Moves between objects:
ω: Beg->Pif, Lat->Kav, Fis->Paf, Pif->Beg, Sib->Tef, Vut->Das, Ber->Geb, Dib->Mup, Kef->Vem, Kib->Sop, Pag->Vab, Zim->Gib, Paf->Fis, Vof->Puv, Geb->Ber, Puv->Vof, Kav->Lat, Zuf->Mem, Lom->Gul, Ruv->Tet, Feb->Pim, Gib->Zim, Vab->Pag, Das->Vut, Mem->Zuf, Gul->Lom, Tef->Sib, Pim->Feb, Sop->Kib, Mup->Dib, Tet->Ruv, Vem->Kef
ψ: Pif->Naz, Sib->Vab, Vut->Zim, Dib->Pim, Kib->Faf, Pag->Tef, Zim->Vut, Paf->Las, Vof->Mem, Geb->Vot, Faf->Kib, Puv->Zuf, Vot->Geb, Kav->Lib, Lib->Kav, Zuf->Puv, Naz->Pif, Lom->Ruv, Ruv->Lom, Feb->Mup, Gib->Das, Vab->Sib, Das->Gib, Mem->Vof, Gul->Tet, Dev->Vem, Tef->Pag, Pim->Dib, Las->Paf, Mup->Feb, Tet->Gul, Vem->Dev
σ: Beg->Tef, Pif->Sib, Sib->Pif, Maz->Paf, Vut->Lom, Ber->Mem, Dib->Vem, Nal->Kib, Kef->Mup, Kib->Nal, Zim->Ruv, Paf->Maz, Geb->Zuf, Puv->Vot, Vot->Puv, Kav->Kuv, Zuf->Geb, Naz->Vab, Lom->Vut, Ruv->Zim, Gib->Tet, Vab->Naz, Kuv->Kav, Das->Gul, Mem->Ber, Gul->Das, Dev->Pim, Tef->Beg, Pim->Dev, Mup->Kef, Tet->Gib, Vem->Dib
θ: Fis->Tef, Pif->Maz, Sib->Paf, Maz->Pif, Vut->Pim, Dib->Zim, Nal->Geb, Kef->Tet, Kib->Zuf, Zim->Dib, Paf->Sib, Geb->Nal, Faf->Puv, Puv->Faf, Kav->Dil, Zuf->Kib, Lom->Dev, Ruv->Vem, Feb->Das, Gib->Mup, Vab->Las, Das->Feb, Mem->Sop, Dev->Lom, Tef->Fis, Pim->Vut, Sop->Mem, Las->Vab, Mup->Gib, Tet->Kef, Dil->Kav, Vem->Ruv
η: Beg->Tet, Lat->Mem, Fis->Mup, Pif->Ruv, Sib->Zim, Maz->Vem, Vut->Vab, Dib->Paf, Kib->Dil, Pag->Das, Zim->Sib, Paf->Dib, Geb->Kuv, Puv->Lib, Kav->Zuf, Lib->Puv, Zuf->Kav, Naz->Lom, Lom->Naz, Ruv->Pif, Gib->Tef, Vab->Vut, Kuv->Geb, Das->Pag, Mem->Lat, Tef->Gib, Pim->Las, Las->Pim, Mup->Fis, Tet->Beg, Dil->Kib, Vem->Maz
κ: Lat->Tef, Pif->Kuv, Sib->Kav, Vut->Puv, Ber->Tet, Dib->Kib, Nal->Vem, Kib->Dib, Zim->Zuf, Paf->Dil, Vof->Das, Geb->Ruv, Faf->Pim, Puv->Vut, Vot->Lom, Kav->Sib, Lib->Vab, Zuf->Zim, Lom->Vot, Ruv->Geb, Gib->Mem, Vab->Lib, Kuv->Pif, Das->Vof, Mem->Gib, Tef->Lat, Pim->Faf, Sop->Mup, Mup->Sop, Tet->Ber, Dil->Paf, Vem->Nal

In the rows, zero is written as 25.

The rows follow the links: the fewer symbols apart two objects are, the more alike their rows tend to be.

Each row is also shifted at random along 8 hidden directions that mean nothing.

Rows with their objects:
(20, 20, 29, 26, 28, 25, 20, 31, 21, 36, 25, 28, 30, 26, 29, 22, 28, 25, 27, 25, 21, 33, 19, 20, 35, 20, 26, 31, 29, 28, 29, 25, 24, 30, 27, 28, 15, 31, 23, 24, 22, 28, 20, 29, 29, 30, 9, 28, 27, 33, 10, 12, 17, 13); object Lat
(29, 27, 26, 27, 23, 25, 28, 21, 23, 28, 21, 23, 24, 22, 20, 23, 27, 24, 22, 35, 20, 23, 22, 32, 25, 29, 28, 26, 31, 21, 34, 26, 28, 35, 30, 29, 26, 30, 24, 25, 26, 29, 19, 24, 27, 27, 20, 27, 23, 27, 26, 32, 24, 22); object Mem
(21, 22, 29, 28, 24, 21, 25, 24, 25, 24, 19, 27, 23, 23, 32, 28, 30, 27, 21, 23, 23, 30, 31, 19, 21, 31, 26, 31, 28, 28, 24, 23, 18, 17, 24, 22, 25, 19, 25, 30, 26, 18, 23, 21, 24, 31, 24, 26, 30, 34, 12, 19, 21, 23); object Tet
(25, 25, 25, 23, 28, 29, 22, 24, 24, 27, 25, 22, 25, 29, 25, 22, 23, 24, 28, 20, 24, 26, 26, 29, 26, 24, 29, 24, 29, 26, 27, 25, 28, 23, 25, 31, 24, 23, 23, 30, 24, 26, 23, 27, 26, 26, 26, 26, 21, 23, 23, 23, 27, 23); object Las
(18, 21, 28, 26, 28, 25, 24, 38, 29, 25, 36, 31, 25, 22, 30, 34, 25, 23, 30, 13, 28, 38, 19, 16, 21, 23, 29, 27, 23, 34, 15, 27, 25, 23, 21, 27, 29, 21, 28, 30, 21, 17, 33, 21, 24, 23, 23, 22, 26, 27, 17, 33, 21, 19); object Naz
(22, 21, 25, 31, 27, 28, 27, 36, 29, 28, 29, 31, 31, 18, 27, 38, 25, 24, 24, 21, 30, 27, 18, 14, 30, 25, 24, 23, 24, 32, 22, 27, 28, 19, 23, 27, 29, 23, 24, 22, 28, 27, 31, 21, 21, 23, 16, 25, 22, 27, 20, 29, 27, 24); object Pif
(27, 25, 25, 26, 27, 25, 26, 20, 27, 23, 19, 32, 26, 31, 21, 30, 23, 23, 23, 28, 34, 23, 22, 22, 35, 28, 18, 31, 27, 27, 22, 21, 23, 19, 26, 27, 24, 25, 21, 21, 31, 32, 27, 26, 21, 23, 16, 31, 22, 26, 21, 14, 24, 23); object Vem
(26, 30, 22, 30, 26, 28, 28, 32, 23, 26, 28, 28, 20, 24, 29, 25, 28, 23, 30, 27, 20, 22, 10, 23, 33, 28, 25, 15, 22, 20, 33, 28, 30, 24, 28, 28, 31, 19, 28, 23, 27, 36, 21, 29, 22, 18, 23, 26, 15, 27, 27, 28, 25, 39); object Kib
(23, 28, 27, 27, 24, 25, 27, 34, 22, 19, 41, 26, 22, 23, 32, 24, 26, 29, 25, 22, 33, 27, 25, 22, 23, 25, 21, 17, 12, 24, 21, 29, 23, 30, 28, 20, 24, 25, 33, 26, 25, 25, 29, 25, 27, 24, 42, 20, 25, 15, 36, 33, 32, 40); object Sib
(27, 27, 25, 21, 28, 27, 23, 28, 23, 23, 32, 26, 15, 29, 24, 24, 16, 29, 30, 16, 27, 26, 12, 34, 27, 23, 21, 17, 16, 25, 14, 23, 42, 40, 27, 28, 26, 28, 30, 25, 30, 28, 23, 29, 29, 18, 32, 23, 15, 15, 32, 35, 24, 35); object Vab
(25, 22, 25, 27, 26, 31, 26, 33, 30, 34, 26, 19, 30, 15, 26, 29, 24, 26, 25, 23, 17, 22, 22, 25, 17, 25, 33, 13, 27, 26, 26, 29, 37, 24, 18, 26, 36, 19, 25, 25, 25, 23, 27, 21, 29, 24, 24, 18, 19, 27, 31, 40, 32, 30); object Pag
(24, 27, 25, 28, 25, 25, 28, 28, 24, 22, 27, 26, 21, 23, 28, 30, 29, 21, 32, 24, 21, 28, 20, 23, 24, 22, 29, 22, 23, 25, 25, 26, 25, 29, 26, 28, 31, 24, 27, 27, 24, 25, 24, 25, 21, 18, 27, 27, 23, 27, 24, 31, 23, 25); object Nal
(21, 25, 31, 24, 24, 28, 21, 21, 15, 29, 14, 20, 26, 34, 31, 28, 16, 16, 33, 14, 22, 36, 25, 32, 24, 18, 22, 20, 23, 28, 13, 18, 37, 27, 24, 23, 29, 26, 22, 29, 27, 17, 19, 22, 27, 19, 22, 23, 21, 30, 14, 20, 15, 12); object Dib
(24, 24, 26, 21, 30, 28, 23, 29, 23, 27, 31, 22, 20, 25, 26, 23, 25, 25, 30, 24, 21, 28, 19, 26, 19, 24, 29, 20, 21, 22, 22, 23, 30, 35, 20, 28, 28, 24, 27, 22, 26, 25, 25, 26, 31, 21, 28, 24, 20, 24, 32, 32, 24, 31); object Feb
(29, 28, 25, 19, 26, 27, 23, 23, 25, 28, 25, 22, 26, 33, 23, 21, 15, 30, 27, 20, 22, 20, 26, 35, 29, 19, 23, 22, 22, 25, 23, 22, 35, 30, 23, 22, 20, 35, 24, 25, 27, 25, 25, 30, 28, 21, 31, 23, 24, 24, 32, 21, 25, 29); object Vut
(18, 20, 29, 25, 29, 24, 24, 39, 22, 30, 38, 28, 25, 19, 32, 29, 32, 29, 29, 20, 20, 32, 23, 14, 27, 16, 35, 28, 21, 30, 27, 24, 19, 38, 22, 30, 14, 36, 23, 23, 24, 25, 23, 28, 28, 24, 24, 29, 28, 28, 20, 18, 21, 21); object Beg

From each start, follow one symbol. Which object do you reach?
Answer with the object's name.
(24, 25, 26, 26, 27, 26, 24, 35, 28, 28, 33, 27, 27, 26, 26, 25, 24, 24, 30, 23, 24, 32, 20, 24, 26, 24, 26, 24, 24, 27, 24, 30, 27, 25, 24, 24, 28, 24, 29, 28, 18, 21, 30, 26, 26, 25, 25, 20, 27, 27, 26, 31, 22, 25)
η	Lib
(29, 26, 24, 28, 24, 27, 29, 29, 29, 25, 24, 28, 27, 22, 23, 35, 19, 26, 26, 24, 28, 20, 20, 26, 29, 23, 23, 19, 21, 28, 20, 24, 34, 25, 24, 23, 30, 29, 24, 20, 33, 28, 29, 24, 22, 18, 24, 25, 21, 24, 31, 30, 27, 31)
ω	Tet
(29, 27, 22, 21, 27, 28, 25, 20, 27, 28, 16, 24, 26, 29, 24, 28, 19, 29, 29, 20, 18, 15, 22, 32, 34, 21, 26, 22, 27, 27, 24, 20, 35, 22, 21, 30, 24, 27, 21, 22, 32, 31, 22, 32, 22, 17, 22, 30, 19, 27, 26, 14, 25, 29)
ψ	Vem
(22, 27, 27, 31, 23, 24, 28, 37, 23, 26, 36, 27, 27, 22, 30, 27, 29, 20, 30, 24, 23, 36, 24, 21, 20, 23, 29, 20, 21, 27, 27, 31, 23, 27, 27, 22, 31, 24, 29, 30, 17, 18, 29, 20, 24, 23, 30, 19, 28, 29, 24, 37, 22, 23)
θ	Kib
(29, 26, 23, 31, 23, 30, 29, 28, 27, 32, 29, 23, 37, 21, 19, 26, 27, 22, 24, 32, 25, 22, 27, 27, 30, 20, 32, 23, 30, 25, 38, 32, 27, 30, 30, 29, 22, 36, 21, 23, 22, 32, 26, 26, 24, 25, 20, 25, 27, 24, 31, 32, 31, 18)
σ	Kuv
(27, 28, 27, 21, 25, 21, 25, 19, 18, 20, 25, 25, 15, 29, 23, 18, 24, 30, 21, 30, 28, 24, 25, 31, 25, 30, 19, 29, 20, 21, 23, 21, 26, 39, 30, 24, 17, 32, 26, 24, 31, 28, 20, 26, 30, 28, 31, 27, 24, 22, 29, 22, 23, 30)
σ	Tet
(26, 23, 27, 21, 26, 24, 21, 20, 27, 29, 21, 23, 29, 29, 26, 20, 22, 30, 22, 25, 23, 24, 34, 27, 22, 26, 22, 27, 26, 24, 23, 23, 23, 22, 21, 20, 20, 25, 24, 25, 24, 20, 27, 26, 30, 31, 26, 22, 30, 28, 26, 16, 25, 25)
κ	Vof
(22, 25, 28, 24, 22, 28, 25, 30, 20, 37, 23, 14, 30, 18, 37, 23, 25, 31, 28, 18, 10, 18, 32, 29, 21, 13, 33, 11, 19, 25, 27, 24, 36, 31, 20, 22, 23, 32, 25, 24, 27, 24, 17, 28, 32, 22, 35, 20, 27, 27, 31, 22, 30, 30)
ω	Sib
(27, 28, 19, 26, 25, 27, 26, 28, 32, 30, 27, 26, 32, 26, 24, 20, 30, 26, 23, 32, 23, 18, 28, 21, 33, 29, 32, 24, 32, 22, 43, 31, 17, 10, 24, 27, 27, 20, 25, 26, 20, 32, 28, 30, 22, 28, 25, 27, 27, 28, 30, 18, 31, 32)
θ	Puv
(23, 24, 26, 27, 26, 26, 25, 30, 29, 28, 24, 28, 26, 24, 28, 32, 26, 24, 27, 16, 18, 29, 26, 22, 22, 26, 32, 26, 30, 32, 25, 25, 26, 17, 21, 28, 30, 19, 23, 33, 22, 18, 28, 22, 21, 23, 24, 23, 24, 34, 15, 26, 21, 21)
ψ	Ruv
(24, 26, 22, 22, 30, 27, 23, 32, 30, 25, 33, 29, 29, 31, 23, 22, 24, 24, 23, 28, 34, 27, 22, 20, 31, 28, 23, 26, 25, 23, 27, 25, 21, 16, 22, 24, 24, 22, 26, 22, 25, 29, 33, 26, 26, 25, 25, 25, 26, 22, 31, 20, 29, 30)
θ	Vut
(23, 27, 27, 29, 24, 25, 23, 25, 21, 28, 16, 27, 25, 28, 34, 25, 20, 25, 23, 18, 21, 27, 25, 27, 29, 29, 20, 19, 23, 26, 25, 23, 30, 13, 26, 19, 27, 19, 24, 31, 26, 22, 23, 24, 23, 25, 25, 19, 21, 34, 15, 17, 22, 28)
σ	Ruv
(23, 22, 28, 26, 25, 22, 24, 28, 25, 31, 18, 27, 25, 23, 31, 30, 25, 26, 30, 22, 18, 28, 19, 24, 27, 20, 24, 26, 25, 29, 19, 22, 30, 29, 23, 26, 25, 29, 25, 22, 26, 23, 21, 27, 26, 23, 15, 27, 27, 34, 14, 19, 16, 19)
κ	Tet
(28, 26, 26, 27, 25, 30, 25, 22, 20, 29, 24, 22, 29, 29, 23, 25, 23, 19, 33, 26, 24, 29, 22, 32, 29, 16, 29, 23, 26, 25, 27, 26, 32, 37, 30, 32, 23, 35, 22, 24, 23, 28, 20, 27, 27, 21, 20, 28, 23, 22, 24, 28, 22, 12)
κ	Paf
(26, 25, 24, 26, 26, 26, 28, 20, 26, 20, 26, 27, 25, 26, 22, 29, 27, 25, 23, 27, 33, 22, 28, 23, 30, 25, 24, 29, 24, 26, 25, 24, 20, 24, 28, 28, 23, 27, 23, 23, 29, 31, 26, 27, 22, 25, 26, 31, 25, 19, 27, 23, 29, 25)
σ	Paf
(25, 22, 25, 23, 28, 25, 25, 27, 31, 24, 30, 27, 27, 22, 19, 27, 26, 27, 23, 29, 29, 27, 25, 22, 21, 28, 26, 31, 26, 27, 22, 24, 21, 28, 21, 26, 25, 26, 25, 21, 26, 23, 32, 22, 26, 27, 22, 25, 28, 26, 29, 29, 26, 24)
σ	Das
(22, 26, 25, 27, 25, 28, 27, 33, 23, 23, 39, 24, 31, 23, 28, 24, 31, 21, 24, 28, 34, 31, 32, 17, 22, 25, 30, 24, 23, 23, 32, 30, 14, 23, 27, 25, 25, 25, 26, 27, 22, 25, 31, 21, 26, 27, 34, 24, 29, 18, 33, 31, 34, 25)
κ	Dil
